Here is a tiny trained network, its code and every weight. The questions are about switching its units off for an input and a target symbol, where a switched-off unit gives its printed mean instead of its output.

import numpy as np


def w(rows, s, z=0):
    codes = np.array(rows[::2]) - 128.0
    scale = np.full(codes.shape[1], s)
    scale[-1] = z or s
    return codes * scale


def norm(h):
    return h / np.sqrt((h * h).mean(-1, keepdims=True) + 1e-5)


def f(y):
    return y / 2 * (1 + np.tanh(0.7978845608 * (y + 0.044715 * y**3)))


def softmax(a):
    e = np.exp(a - a.max(-1, keepdims=True))
    return e / e.sum(-1, keepdims=True)


def log_softmax(a):
    a = a - a.max(-1, keepdims=True)
    return a - np.log(np.exp(a).sum(-1, keepdims=True))


def net(x, mask):
    ids = ['αδεηξπφ'.index(c) for c in x.split()]
    T = len(ids)
    res = E[ids] + P[:T]
    r = norm(res)
    for j in range(3):
        rows = slice(2 * j, 2 * j + 2)
        q, k, v = (r @ M[0][rows].T for M in (Q, K, V))
        z = softmax(np.where(np.tri(T) > 0, q @ k.T / 2**0.5, -1e9)) @ v
        o = O[0][rows]
        res = res + np.where(mask[j], z, o[:, -1]) @ o[:, :-1]
    y = f(norm(res) @ A[0][:, :-1].T + A[0][:, -1])
    res = res + np.where(mask[3:11], y, B[0][:, -1]) @ B[0][:, :-1]
    return log_softmax(norm(res)[-1] @ U[:, :-1].T + U[:, -1])


Q, K, V, O, A, B = {}, {}, {}, {}, {}, {}
E = w([
[82,139,94,12,65],'α',
[91,107,70,72,33],'δ',
[84,143,159,69,40],'ε',
[189,66,19,3,124],'η',
[37,67,207,60,52],'ξ',
[188,115,156,14,143],'π',
[108,63,109,112,76],'φ',
],0.0064)
P = w([
[138,142,140,169,194],'0',
[135,85,139,33,88],'1',
[48,61,23,75,169],'2',
[114,184,126,189,115],'3',
[154,76,128,58,69],'4',
[61,27,135,64,199],'5',
[120,182,126,182,114],'6',
[161,87,137,86,62],'7',
[27,33,204,66,183],'8',
[120,180,128,180,112],'9',
[193,78,112,82,53],'10',
[43,25,237,8,201],'11',
[121,177,125,181,111],'12',
],0.012)
Q[0] = w([
[221,42,147,24,51],'H1',
[68,124,95,67,194],'H1',
[120,44,254,84,56],'H2',
[161,201,135,176,71],'H2',
[109,211,152,98,160],'H3',
[57,187,129,213,207],'H3',
],0.0094)
K[0] = w([
[117,141,124,143,245],'H1',
[159,58,107,60,109],'H1',
[58,62,211,184,148],'H2',
[127,188,134,159,98],'H2',
[147,114,188,108,98],'H3',
[139,102,95,100,18],'H3',
],0.011)
V[0] = w([
[100,2,78,76,87],'H1',
[157,152,86,54,212],'H1',
[42,139,194,96,165],'H2',
[148,105,141,138,47],'H2',
[231,92,103,227,118],'H3',
[199,90,200,60,116],'H3',
],0.0085)
O[0] = w([
[49,71,82,153,194,177],'H1',
[118,241,78,127,202,166],'H1',
[52,98,164,81,159,254],'H2',
[134,207,104,82,167,116],'H2',
[120,124,186,254,152,10],'H3',
[142,132,205,94,219,147],'H3',
],0.0086,0.0056)
A[0] = w([
[30,60,102,67,254,77],'N1',
[149,187,163,96,226,135],'N2',
[230,90,42,198,234,191],'N3',
[157,84,9,52,100,247],'N4',
[200,102,39,142,96,4],'N5',
[192,45,138,138,242,118],'N6',
[126,171,175,113,167,168],'N7',
[202,17,207,184,65,2],'N8',
],0.0086,0.0015)
B[0] = w([
[57,71,120,185,212,254],'N1',
[153,143,142,217,163,153],'N2',
[140,114,72,19,86,136],'N3',
[109,126,157,219,160,224],'N4',
[82,155,161,43,105,136],'N5',
[78,107,161,53,12,138],'N6',
[167,78,155,165,97,140],'N7',
[194,55,80,160,164,143],'N8',
],0.011,0.0095)
U = w([
[127,202,25,40,143,219],'α',
[52,169,106,225,7,101],'δ',
[157,101,196,36,40,174],'ε',
[73,144,40,243,254,70],'η',
[27,2,162,45,156,2],'ξ',
[204,184,205,166,191,213],'π',
[214,25,74,210,92,113],'φ',
],0.0098,0.0027)

Each question gives the input, a string of symbols that net reads in full, and the target symbol t.
The units are the heads (2 rows each of Q, K, V and O) and the neurons (one row each of A and B). Each row of codes is followed by its name. A weight is (code - 128) times the scale printed after its matrix; where a second scale follows, it is the last column's (O, A, B and U).
mask holds one flag per unit, heads first, then neurons. A switched-off unit (its flag False) gives its mean, the last column of its rows in O or B, instead of its output. The means were averaged over made-up inputs and are rounded, as every weight is.
A unit's drop is (log p(t) with every unit on - log p(t) with that unit switched off) / (log p(t) with every unit on - log p(t) with every unit switched off).
The circuit of an input: a set's keep is (log p(t) with only the set's units on - log p(t) with every unit switched off) / (log p(t) with every unit on - log p(t) with every unit switched off). Starting from all 11 units, units are removed one at a time, each time the one whose removal leaves the highest keep (on an exact tie, the one counted first), for as long as the keep stays at least 0.8.
units of the circuit, in order: the units of the circuit, biggest drop first
unit that matters most: the unit with the biggest drop
top k neurons: the k neurons with the biggest drops, biggest first
which heads matter: for each layer, one digit per head in row order, 1 if its drop is at least 0.15 and else 0, layers parted by /
drop when u is switched off: that unit's drop, to one decimal
input ε η ε φ φ, target ε: unit that matters most	H1
input φ ξ α π δ η α π ε δ π φ π, target π: units of the circuit, in order	[H1 N1 N2]
input α η η φ ε δ ε η ξ ξ ξ, target α: units of the circuit, in order	[H1 H3]
input δ φ δ φ α, target δ: which heads matter	001
input α ξ ε φ π δ ε ξ η, target η: top 2 neurons	[N1 N4]
input φ φ φ φ φ ξ φ η, target φ: units of the circuit, in order	[H3 N1]
input φ φ φ ξ δ, target φ: top 2 neurons	[N8 N1]
input α α φ ε δ α φ ξ ξ η, target α: units of the circuit, in order	[H2 N1 N5]
input δ η α φ ξ η δ ε, target δ: which heads matter	001
input ε π φ δ π φ π α, target ε: which heads matter	100
input α η η ε φ α η π, target α: which heads matter	101
input φ φ ξ ε α π δ α, target φ: units of the circuit, in order	[H3 N8 N1]
input φ ε ε φ π δ η ξ φ φ ε, target φ: units of the circuit, in order	[H3 N8]
input η π ξ η π, target η: unit that matters most	H1
input ε ε ξ η ξ ξ π δ, target ε: which heads matter	100
input φ π ξ ε ξ φ φ ε η ε ξ, target φ: units of the circuit, in order	[N8 H3]
input π ξ ε α δ, target π: which heads matter	101
input ε φ π ξ ε ξ ξ δ π φ ξ, target ε: which heads matter	100
input η α η ξ, target ξ: top 2 neurons	[N4 N2]
input α α π φ φ η, target η: units of the circuit, in order	[H1]
input ε δ π δ φ φ φ π, target ε: drop when H1 is switched off	1.1
input φ φ α π π, target φ: drop when H3 is switched off	0.3
input ε ε α ε, target ε: drop when N1 is switched off	0.4
input π π η α φ ξ ξ ξ, target π: drop when N2 is switched off	0.2
